Below is a small trained network, with its code and all its weights. Each question gives an input and a class and asks what happens when units are switched off, that is, made to give their printed mean instead of their output.

import numpy as np


def w(rows, s, z=0):
    codes = np.array(rows[::2]) - 128.0
    scale = np.full(codes.shape[1], s)
    scale[-1] = z or s
    return codes * scale


def f(y):
    return np.maximum(y, 0)


def log_softmax(a):
    a = a - a.max(-1, keepdims=True)
    return a - np.log(np.exp(a).sum(-1, keepdims=True))


def net(x, mask):
    res = np.array(x, float).reshape(1, 2) / 4 @ E
    y = f(res @ A[0][:, :-1].T + A[0][:, -1])
    res = res + np.where(mask, y, B[0][:, -1]) @ B[0][:, :-1]
    return log_softmax(res[-1] @ U[:, :-1].T + U[:, -1])


A, B = {}, {}
E = w([
[122,77,109,112,46,185,248,165,184,144],'x0',
[166,188,39,217,56,170,78,92,110,145],'x1',
],0.014)
A[0] = w([
[227,239,138,159,119,178,15,97,71,117,253],'N1',
[37,100,193,61,252,63,138,146,123,147,196],'N2',
[123,162,161,109,238,63,81,65,56,63,197],'N3',
[163,159,34,169,131,138,94,66,130,175,110],'N4',
[107,187,67,154,62,186,82,54,142,176,180],'N5',
[100,9,127,113,191,179,183,254,191,123,243],'N6',
],0.0087,0.0038)
B[0] = w([
[174,170,71,133,169,134,108,136,109,94,251],'N1',
[81,97,142,166,181,116,62,130,184,138,243],'N2',
[119,135,106,168,184,106,136,175,79,126,236],'N3',
[144,119,58,32,160,165,132,132,136,91,202],'N4',
[168,92,84,102,116,146,131,84,116,91,219],'N5',
[114,52,128,83,111,151,117,247,134,96,234],'N6',
],0.016,0.018)
U = w([
[148,164,164,133,113,124,109,127,154,133,140],'0',
[154,97,119,130,22,164,206,143,137,132,155],'1',
[123,165,140,181,151,73,107,101,116,152,145],'2',
[149,155,120,132,145,129,144,119,84,129,4],'3',
[80,100,191,138,148,130,104,132,181,139,123],'4',
[165,137,117,113,117,200,116,8,152,125,200],'5',
],0.013,0.0026)

Each question gives the input, the list of numbers given to net, and the class t.
The units are the neurons (one row each of A and B). Each row of codes is followed by its name. A weight is (code - 128) times the scale printed after its matrix; where a second scale follows, it is the last column's (A, B and U).
mask holds one flag per neuron, in row order. A switched-off neuron (its flag False) gives its mean, the last column of its row in B, instead of its output. The means were averaged over made-up inputs and are rounded, as every weight is.
A unit's drop is (log p(t) with every unit on - log p(t) with that unit switched off) / (log p(t) with every unit on - log p(t) with every unit switched off).
The circuit of an input: a set's keep is (log p(t) with only the set's units on - log p(t) with every unit switched off) / (log p(t) with every unit on - log p(t) with every unit switched off). Starting from all 6 units, units are removed one at a time, each time the one whose removal leaves the highest keep (on an exact tie, the one counted first), for as long as the keep stays at least 0.8.
units of the circuit, in order: the units of the circuit, biggest drop first
k most important neurons: the k neurons with the biggest drops, biggest first
drop when u is switched off: that unit's drop, to one decimal
input [-5,6], class 5: units of the circuit, in order	[N5]
input [-2,0], class 2: units of the circuit, in order	[N6 N4]
input [-6,7], class 5: 2 most important neurons	[N5 N4]
input [-8,-6], class 2: 2 most important neurons	[N3 N6]
input [-3,-2], class 2: 2 most important neurons	[N6 N3]
input [1,-1], class 4: 2 most important neurons	[N5 N1]
input [-6,-5], class 2: 2 most important neurons	[N3 N6]
input [2,1], class 1: 2 most important neurons	[N2 N1]
input [3,3], class 5: 3 most important neurons	[N6 N3 N5]
input [-7,0], class 2: 2 most important neurons	[N6 N5]
input [2,-1], class 1: 2 most important neurons	[N2 N3]
input [-5,-4], class 2: 3 most important neurons	[N6 N3 N4]
input [4,2], class 1: drop when N2 is switched off	0.3
input [3,1], class 1: units of the circuit, in order	[N2]
input [-3,-1], class 2: drop when N6 is switched off	0.3
input [4,0], class 1: drop when N2 is switched off	1.8
